Here is a tiny trained network, its code and every weight. The questions are about switching its units off for an input and a class, where a switched-off unit gives its printed mean instead of its output.

import numpy as np


def w(rows, s, z=0):
    codes = np.array(rows[::2]) - 128.0
    scale = np.full(codes.shape[1], s)
    scale[-1] = z or s
    return codes * scale


def f(y):
    return np.maximum(y, 0)


def log_softmax(a):
    a = a - a.max(-1, keepdims=True)
    return a - np.log(np.exp(a).sum(-1, keepdims=True))


def net(x, mask):
    res = np.array(x, float).reshape(1, 6) / 4 @ E
    y = f(res @ A[0][:, :-1].T + A[0][:, -1])
    res = res + np.where(mask, y, B[0][:, -1]) @ B[0][:, :-1]
    return log_softmax(res[-1] @ U[:, :-1].T + U[:, -1])


A, B = {}, {}
E = w([
[108,78,2],'x0',
[131,127,127],'x1',
[251,145,91],'x2',
[100,235,80],'x3',
[129,126,126],'x4',
[126,128,126],'x5',
],0.0089)
A[0] = w([
[141,137,171,88],'neuron 1',
[141,155,167,74],'neuron 2',
[135,167,133,61],'neuron 3',
[200,112,134,106],'neuron 4',
[149,72,155,81],'neuron 5',
[177,128,125,88],'neuron 6',
[141,158,197,91],'neuron 7',
[152,149,191,98],'neuron 8',
[173,173,112,150],'neuron 9',
[62,161,131,111],'neuron 10',
[132,193,122,151],'neuron 11',
[141,139,186,108],'neuron 12',
[54,80,166,93],'neuron 13',
[188,164,100,99],'neuron 14',
[160,85,156,135],'neuron 15',
[119,167,115,90],'neuron 16',
[145,42,149,85],'neuron 17',
[153,98,145,127],'neuron 18',
[224,150,126,124],'neuron 19',
[153,183,175,112],'neuron 20',
[132,80,87,98],'neuron 21',
[143,146,170,111],'neuron 22',
[120,128,166,137],'neuron 23',
[143,100,146,79],'neuron 24',
[137,155,154,76],'neuron 25',
[115,135,84,89],'neuron 26',
[132,142,133,245],'neuron 27',
[235,131,120,102],'neuron 28',
[117,156,104,153],'neuron 29',
[125,87,88,74],'neuron 30',
[133,138,166,91],'neuron 31',
[192,116,116,92],'neuron 32',
[118,251,75,63],'neuron 33',
[87,133,148,110],'neuron 34',
[166,14,174,46],'neuron 35',
[112,127,91,153],'neuron 36',
],0.016,0.012)
B[0] = w([
[126,155,93,154],'neuron 1',
[132,164,91,148],'neuron 2',
[129,166,133,133],'neuron 3',
[88,106,130,175],'neuron 4',
[134,168,184,158],'neuron 5',
[89,118,123,149],'neuron 6',
[136,146,88,184],'neuron 7',
[129,158,74,181],'neuron 8',
[98,70,161,186],'neuron 9',
[82,70,169,172],'neuron 10',
[168,119,198,183],'neuron 11',
[118,148,57,178],'neuron 12',
[73,95,120,190],'neuron 13',
[45,119,156,173],'neuron 14',
[164,140,173,180],'neuron 15',
[123,165,166,140],'neuron 16',
[145,216,186,176],'neuron 17',
[174,158,184,161],'neuron 18',
[67,78,115,204],'neuron 19',
[154,152,60,185],'neuron 20',
[145,166,77,161],'neuron 21',
[125,132,70,166],'neuron 22',
[136,119,95,172],'neuron 23',
[121,149,149,138],'neuron 24',
[132,186,100,139],'neuron 25',
[152,193,116,148],'neuron 26',
[226,2,120,246],'neuron 27',
[66,112,125,200],'neuron 28',
[163,130,148,166],'neuron 29',
[134,218,71,150],'neuron 30',
[123,154,93,149],'neuron 31',
[96,132,124,163],'neuron 32',
[144,210,202,187],'neuron 33',
[87,90,143,158],'neuron 34',
[139,173,175,190],'neuron 35',
[164,140,91,170],'neuron 36',
],0.0093,0.012)
U = w([
[135,189,160,85],'0',
[13,117,92,36],'1',
[128,187,2,37],'2',
[155,105,95,254],'3',
[146,100,96,231],'4',
],0.013,0.0055)

Each question gives the input, the list of numbers given to net, and the class t.
The units are the neurons (one row each of A and B). Each row of codes is followed by its name. A weight is (code - 128) times the scale printed after its matrix; where a second scale follows, it is the last column's (A, B and U).
mask holds one flag per neuron, in row order. A switched-off neuron (its flag False) gives its mean, the last column of its row in B, instead of its output. The means were averaged over made-up inputs and are rounded, as every weight is.
A unit's drop is (log p(t) with every unit on - log p(t) with that unit switched off) / (log p(t) with every unit on - log p(t) with every unit switched off).
The circuit of an input: a set's keep is (log p(t) with only the set's units on - log p(t) with every unit switched off) / (log p(t) with every unit on - log p(t) with every unit switched off). Starting from the 12 units with the biggest drops (on a tie, the unit counted first), units are removed one at a time, each time the one whose removal leaves the highest keep (on an exact tie, the one counted first), for as long as the keep stays at least 0.8.
circuit, biggest first: the units of the circuit, biggest drop first
k most important neurons: the k neurons with the biggest drops, biggest first
drop of u: that unit's drop, to one decimal
input [6,2,7,-6,0,-2], class 1: circuit, biggest first : neuron 28; neuron 19; neuron 4
input [0,-3,3,-5,-4,3], class 0: circuit, biggest first : neuron 17; neuron 35; neuron 5
input [5,-1,-7,7,7,-7], class 0: circuit, biggest first : neuron 33; neuron 19
input [3,-3,5,6,-8,1], class 0: circuit, biggest first : neuron 33
input [7,5,8,-8,3,-5], class 0: circuit, biggest first : neuron 17; neuron 35
input [0,-6,7,4,-2,2], class 1: 3 most important neurons : neuron 14; neuron 19; neuron 28
input [-8,6,8,-5,5,8], class 1: circuit, biggest first : neuron 19; neuron 28
input [1,1,8,5,2,-7], class 1: circuit, biggest first : neuron 14; neuron 19
input [-5,1,6,5,0,2], class 1: 4 most important neurons : neuron 19; neuron 14; neuron 28; neuron 9
input [7,-3,-2,1,-3,-7], class 2: circuit, biggest first : neuron 30; neuron 21
input [8,2,4,-5,8,-7], class 2: 2 most important neurons : neuron 30; neuron 21
input [-7,-4,4,-8,8,-1], class 0: 2 most important neurons : neuron 35; neuron 17
input [0,-6,6,-3,7,1], class 1: 2 most important neurons : neuron 28; neuron 19
input [0,2,-7,8,5,0], class 0: circuit, biggest first : neuron 33
input [6,-3,7,-6,-3,0], class 1: 2 most important neurons : neuron 28; neuron 19
input [-8,-2,6,7,-3,1], class 2: 2 most important neurons : neuron 20; neuron 8
input [2,-2,-2,4,-7,-3], class 0: 2 most important neurons : neuron 33; neuron 19
input [6,-1,8,-8,8,-6], class 0: 2 most important neurons : neuron 17; neuron 35
input [7,-3,4,-4,-3,6], class 2: 2 most important neurons : neuron 30; neuron 21
input [8,-2,-1,-7,-3,6], class 2: circuit, biggest first : neuron 30
input [4,-6,1,-8,-4,7], class 0: drop of neuron 17 : 0.1
